Each row has a name. Each question is about the rows just above it.

[ 50.0  53.7 -57.8  45.7 -57.6  55.9 -54.5  37.2 -56.6  54.8 -55.7 -45.5
 -50.0  49.5  57.6 -45.8 -37.3 -38.9  54.8  52.2 -22.4  48.1 -38.5 -40.0
  58.2  56.6] = q_890
[-48.0 -49.0  60.6 -43.3  63.7 -47.1  55.2 -36.9  55.5 -50.1  40.3  53.9
  52.7 -37.5 -46.5  51.9  38.7  28.2 -48.3 -51.5  27.8 -35.4  30.3  40.2
 -48.7 -55.3] = q_654
[-21.5 -18.7  28.1 -20.1  31.9 -14.4  26.1 -20.7  23.7 -18.9   5.3  33.4
  28.2  -9.7 -12.4  30.9  21.0  10.9 -16.8 -23.4  16.4 -10.4  16.6  14.4
 -13.7 -23.0] = q_785
[ 43.6  42.2 -48.1  40.9 -51.1  38.2 -44.5  38.0 -44.0  42.8 -28.6 -46.4
 -43.8  31.9  36.1 -44.4 -33.5 -22.6  40.7  46.1 -26.4  30.2  41.0 -25.1
  38.2  47.5] = q_252
[ -9.2 -13.2  31.3  -3.9  31.9 -16.2  25.1   4.4  28.7 -14.8  40.7  15.8
  19.0  -5.2 -19.6  15.1   4.0   1.6 -14.3 -12.7  -7.4  -5.0   6.4   3.3
 -20.4 -18.7] = q_668
[ 78.5  79.6 -79.3  75.9 -80.0  78.8 -78.0  69.9 -77.8  80.1 -61.9 -75.7
 -76.9  74.1  77.8 -75.6 -69.9 -64.4  79.4  80.0 -60.8  73.7 -66.4 -65.4
  78.8  81.8] = q_447
[-28.1 -28.4  40.7 -23.4  44.8 -26.7  34.6 -18.2  34.4 -29.7  22.8  35.2
  32.6 -15.4 -27.7  32.4  15.9   5.9 -27.6 -32.1   4.3 -15.4   9.8   9.6
 -29.3 -36.0] = q_66
[ 14.7  20.3 -25.7   9.4 -25.3  26.2 -20.3  -0.3 -24.1  22.1 -39.5  -8.7
 -14.0  15.2  31.9  -8.9  -0.1  -2.8  22.6  17.8  13.4  16.0  -1.0  -3.1
  31.6  24.5] = q_519
q_890 without one entry, shuffled: [-45.5 -37.3  54.8  49.5  56.6 -57.6  53.7 -57.8  58.2 -55.7 -56.6 -38.9
  48.1 -38.5  52.2 -54.5 -45.8  55.9  37.2  54.8 -50.0 -40.0  50.0  57.6
  45.7]. Gone: => [-22.4]
q_252 without one entry, shuffled: [-46.4  30.2  31.9 -28.6  43.6 -44.5  41.0 -33.5  38.2 -48.1  42.2  42.8
 -51.1  36.1 -26.4 -44.0  38.0 -25.1  46.1 -43.8  47.5 -44.4  38.2 -22.6
  40.7]. Gone: => [40.9]
Which entry of q_654 is missing from [ 53.9 -47.1  52.7 -55.3 -51.5  40.2 -37.5 -35.4  51.9 -48.0  63.7 -48.7
  28.2  27.8  30.3 -48.3 -46.5  38.7 -36.9 -50.1  55.2  55.5 -49.0 -43.3
  60.6]? => [40.3]

[ 10.5  -6.4  -6.8   8.2  -2.2  -2.1 -18.0 -12.5] = q_392
[-65.6  31.0  42.6 -86.1 -65.5  31.3  87.9  55.0] = q_473
[-14.3   4.6   8.7  -3.2 -15.2   2.2  10.3  -2.8] = q_298
[ 21.8 -13.6  -6.7  24.7 -13.9 -26.4 -38.3 -33.9] = q_775
[-11.0   3.9   3.5  -6.6   0.2   3.2  18.9   7.1] = q_308
[-51.3  25.2  13.4 -50.6  -0.2  25.7  64.1  33.1] = q_868
[ 30.6   3.9  -2.4  34.2   3.1  -1.0 -16.6   2.2] = q_628
[-20.8  -1.3  11.0 -23.3  -0.4  13.5  19.7   2.4] = q_984
[ 37.7 -35.6 -21.3  60.2 -11.5 -21.1 -63.1 -55.4] = q_228
[  1.0  -2.2  22.5  22.6 -24.3 -24.4  -7.7 -18.0] = q_900
[-15.2 -10.6   2.6   9.4 -15.4   2.1  13.5 -14.5] = q_215
q_628 without one entry, shuffled: [ 34.2   3.9   3.1  -1.0  30.6  -2.4 -16.6]. Gone: => [2.2]
q_392 without one entry, shuffled: [  8.2 -12.5  -6.4  -6.8 -18.0  -2.1  10.5]. Gone: => [-2.2]
Shuffled q_308 with one entry gone: [  3.5   3.2  -6.6   3.9 -11.0   0.2   7.1], missing => [18.9]
q_900 without one entry, shuffled: [-18.0 -24.3 -24.4  -2.2   1.0  22.5  -7.7]. Gone: => [22.6]
q_473 without one entry, shuffled: [ 42.6 -86.1  31.3  87.9  31.0  55.0 -65.5]. Gone: => [-65.6]
Which entry of q_308 is missing from [  3.9   0.2 -11.0  18.9   7.1   3.5   3.2]? => [-6.6]

